Below are the code and all the weights of a small trained network. Each question names an input and a target symbol and asks about switching units off, where a switched-off unit gives its printed mean instead of its output.

import numpy as np


def w(rows, s, z=0):
    codes = np.array(rows[::2]) - 128.0
    scale = np.full(codes.shape[1], s)
    scale[-1] = z or s
    return codes * scale


def softmax(a):
    e = np.exp(a - a.max(-1, keepdims=True))
    return e / e.sum(-1, keepdims=True)


def log_softmax(a):
    a = a - a.max(-1, keepdims=True)
    return a - np.log(np.exp(a).sum(-1, keepdims=True))


def net(x, mask):
    ids = ['Λβγεζηστψ'.index(c) for c in x.split()]
    T = len(ids)
    res = E[ids] + P[:T]
    u = 0
    for l in range(2):
        r = res
        for j in range(3):
            rows = slice(4 * j, 4 * j + 4)
            q, k, v = (r @ M[l][rows].T for M in (Q, K, V))
            z = softmax(np.where(np.tri(T) > 0, q @ k.T / 4**0.5, -1e9)) @ v
            o = O[l][rows]
            res = res + np.where(mask[u + j], z, o[:, -1]) @ o[:, :-1]
        u += 3
    return log_softmax(res[-1] @ U[:, :-1].T + U[:, -1])


Q, K, V, O = {}, {}, {}, {}
E = w([
[40,97,246],'Λ',
[167,138,124],'β',
[169,203,96],'γ',
[3,177,115],'ε',
[195,124,197],'ζ',
[169,128,127],'η',
[54,149,236],'σ',
[160,154,92],'τ',
[20,196,172],'ψ',
],0.013)
P = w([
[145,95,76],'0',
[76,174,134],'1',
[131,139,107],'2',
[114,155,120],'3',
[129,189,131],'4',
[167,138,121],'5',
[133,208,154],'6',
[189,130,153],'7',
[144,224,190],'8',
[194,75,239],'9',
[133,103,253],'10',
],0.012)
Q[0] = w([
[161,180,107],'L0H1',
[13,101,94],'L0H1',
[250,122,43],'L0H1',
[246,75,93],'L0H1',
[126,79,61],'L0H2',
[173,254,163],'L0H2',
[88,37,86],'L0H2',
[85,53,115],'L0H2',
[131,218,215],'L0H3',
[155,134,153],'L0H3',
[210,94,120],'L0H3',
[110,179,144],'L0H3',
],0.0088)
K[0] = w([
[160,155,99],'L0H1',
[143,59,142],'L0H1',
[80,155,97],'L0H1',
[89,164,42],'L0H1',
[124,132,164],'L0H2',
[113,42,107],'L0H2',
[136,247,168],'L0H2',
[106,151,138],'L0H2',
[134,142,164],'L0H3',
[148,120,150],'L0H3',
[117,82,126],'L0H3',
[147,187,171],'L0H3',
],0.013)
V[0] = w([
[134,105,193],'L0H1',
[104,181,144],'L0H1',
[124,121,124],'L0H1',
[166,136,183],'L0H1',
[166,185,141],'L0H2',
[125,254,182],'L0H2',
[124,200,170],'L0H2',
[103,174,111],'L0H2',
[82,80,89],'L0H3',
[158,38,150],'L0H3',
[107,120,193],'L0H3',
[131,119,21],'L0H3',
],0.0088)
O[0] = w([
[60,170,159,164],'L0H1',
[175,178,137,195],'L0H1',
[116,110,112,119],'L0H1',
[95,198,227,179],'L0H1',
[163,207,136,158],'L0H2',
[141,191,200,191],'L0H2',
[156,242,181,168],'L0H2',
[109,165,135,134],'L0H2',
[94,43,113,47],'L0H3',
[70,120,47,48],'L0H3',
[252,133,65,194],'L0H3',
[56,33,158,3],'L0H3',
],0.0043,0.0042)
Q[1] = w([
[237,86,72],'L1H1',
[149,148,87],'L1H1',
[211,67,95],'L1H1',
[59,140,190],'L1H1',
[107,180,50],'L1H2',
[122,76,66],'L1H2',
[233,149,75],'L1H2',
[75,135,128],'L1H2',
[123,144,101],'L1H3',
[99,187,128],'L1H3',
[249,122,75],'L1H3',
[162,214,157],'L1H3',
],0.011)
K[1] = w([
[168,220,182],'L1H1',
[135,135,171],'L1H1',
[131,250,153],'L1H1',
[85,77,82],'L1H1',
[133,169,98],'L1H2',
[121,100,74],'L1H2',
[190,101,104],'L1H2',
[103,144,119],'L1H2',
[112,144,152],'L1H3',
[168,65,101],'L1H3',
[150,171,247],'L1H3',
[122,93,172],'L1H3',
],0.016)
V[1] = w([
[224,148,23],'L1H1',
[226,48,196],'L1H1',
[123,78,1],'L1H1',
[57,72,174],'L1H1',
[68,144,130],'L1H2',
[91,120,70],'L1H2',
[73,43,138],'L1H2',
[140,166,85],'L1H2',
[78,58,182],'L1H3',
[149,54,160],'L1H3',
[119,178,106],'L1H3',
[84,120,136],'L1H3',
],0.013)
O[1] = w([
[84,87,169,138],'L1H1',
[43,136,6,131],'L1H1',
[148,60,123,61],'L1H1',
[174,142,70,88],'L1H1',
[205,163,149,124],'L1H2',
[131,152,197,28],'L1H2',
[127,202,142,1],'L1H2',
[133,71,169,131],'L1H2',
[168,94,92,114],'L1H3',
[129,108,92,117],'L1H3',
[116,142,150,136],'L1H3',
[144,118,124,117],'L1H3',
],0.011,0.0099)
U = w([
[239,156,14,156],'Λ',
[168,71,106,192],'β',
[112,63,231,31],'γ',
[255,76,140,97],'ε',
[45,157,43,237],'ζ',
[174,67,91,183],'η',
[173,217,96,39],'σ',
[181,40,134,191],'τ',
[210,171,180,3],'ψ',
],0.0063,0.0031)

Each question gives the input, a string of symbols that net reads in full, and the target symbol t.
The units are the heads (4 rows each of Q, K, V and O). Each row of codes is followed by its name. A weight is (code - 128) times the scale printed after its matrix; where a second scale follows, it is the last column's (O and U).
mask holds one flag per head, layer by layer. A switched-off head (its flag False) gives its mean, the last column of its rows in O, instead of its output. The means were averaged over made-up inputs and are rounded, as every weight is.
A unit's drop is (log p(t) with every unit on - log p(t) with that unit switched off) / (log p(t) with every unit on - log p(t) with every unit switched off).
The circuit of an input: a set's keep is (log p(t) with only the set's units on - log p(t) with every unit switched off) / (log p(t) with every unit on - log p(t) with every unit switched off). Starting from all 6 units, units are removed one at a time, each time the one whose removal leaves the highest keep (on an exact tie, the one counted first), for as long as the keep stays at least 0.8.
units of the circuit, in order: the units of the circuit, biggest drop first
unit that matters most: the unit with the biggest drop
which heads matter: for each layer, one digit per head in row order, 1 if its drop is at least 0.15 and else 0, layers parted by /
input ζ γ σ ψ τ ζ β Λ ψ ζ σ, target ζ: unit that matters most : L1H1
input ψ τ β ψ Λ η τ ε ζ γ, target ζ: units of the circuit, in order : (L1H1; L0H1)
input ψ ψ ζ γ ψ β γ Λ ζ σ, target ψ: units of the circuit, in order : (L1H1; L0H2)
input τ ζ η ζ ζ τ σ τ ζ ζ, target ζ: units of the circuit, in order : (L1H1; L1H2)
input ψ σ τ τ ψ γ ε γ β, target γ: which heads matter : 100 / 111
input ψ γ ζ ε ε, target ψ: which heads matter : 000 / 110
input γ ζ ζ ψ, target γ: which heads matter : 000 / 100
input τ Λ ζ, target Λ: units of the circuit, in order : (L1H1; L0H1)
input ψ γ σ, target ψ: which heads matter : 000 / 100
input γ ψ σ ψ γ ζ β η σ γ, target σ: units of the circuit, in order : (L1H1; L0H3)
input ζ η β τ γ γ ζ τ Λ ζ, target Λ: units of the circuit, in order : (L1H1; L0H3; L0H1; L1H2)
input Λ Λ τ τ ζ σ σ ψ, target Λ: units of the circuit, in order : (L1H1; L0H2)
input ζ γ ψ γ γ ψ Λ σ ζ ε, target ζ: which heads matter : 000 / 100
input ζ τ ζ β η σ γ ζ ζ ψ, target ζ: units of the circuit, in order : (L1H1)
input γ τ ζ Λ ε ψ η ζ ζ τ, target ζ: units of the circuit, in order : (L1H1; L1H2)
input γ ζ γ β, target γ: units of the circuit, in order : (L1H1; L1H2)
input ε Λ ζ ζ ψ ζ ε, target ε: which heads matter : 001 / 100
input ζ τ ζ ζ γ γ ζ, target γ: units of the circuit, in order : (L1H1; L1H3)
input Λ ε ζ ψ, target Λ: which heads matter : 010 / 101
input β ψ τ σ Λ β τ γ Λ τ, target Λ: which heads matter : 100 / 100
input γ ψ γ, target ψ: unit that matters most : L0H3
input ζ τ ζ γ ψ ζ, target ψ: which heads matter : 101 / 101
input ζ ζ β, target ζ: which heads matter : 000 / 100
input ζ ε σ γ γ τ, target γ: which heads matter : 000 / 110
input γ ψ Λ ψ, target γ: units of the circuit, in order : (L1H1; L0H2)
input τ ε γ γ, target γ: which heads matter : 100 / 110
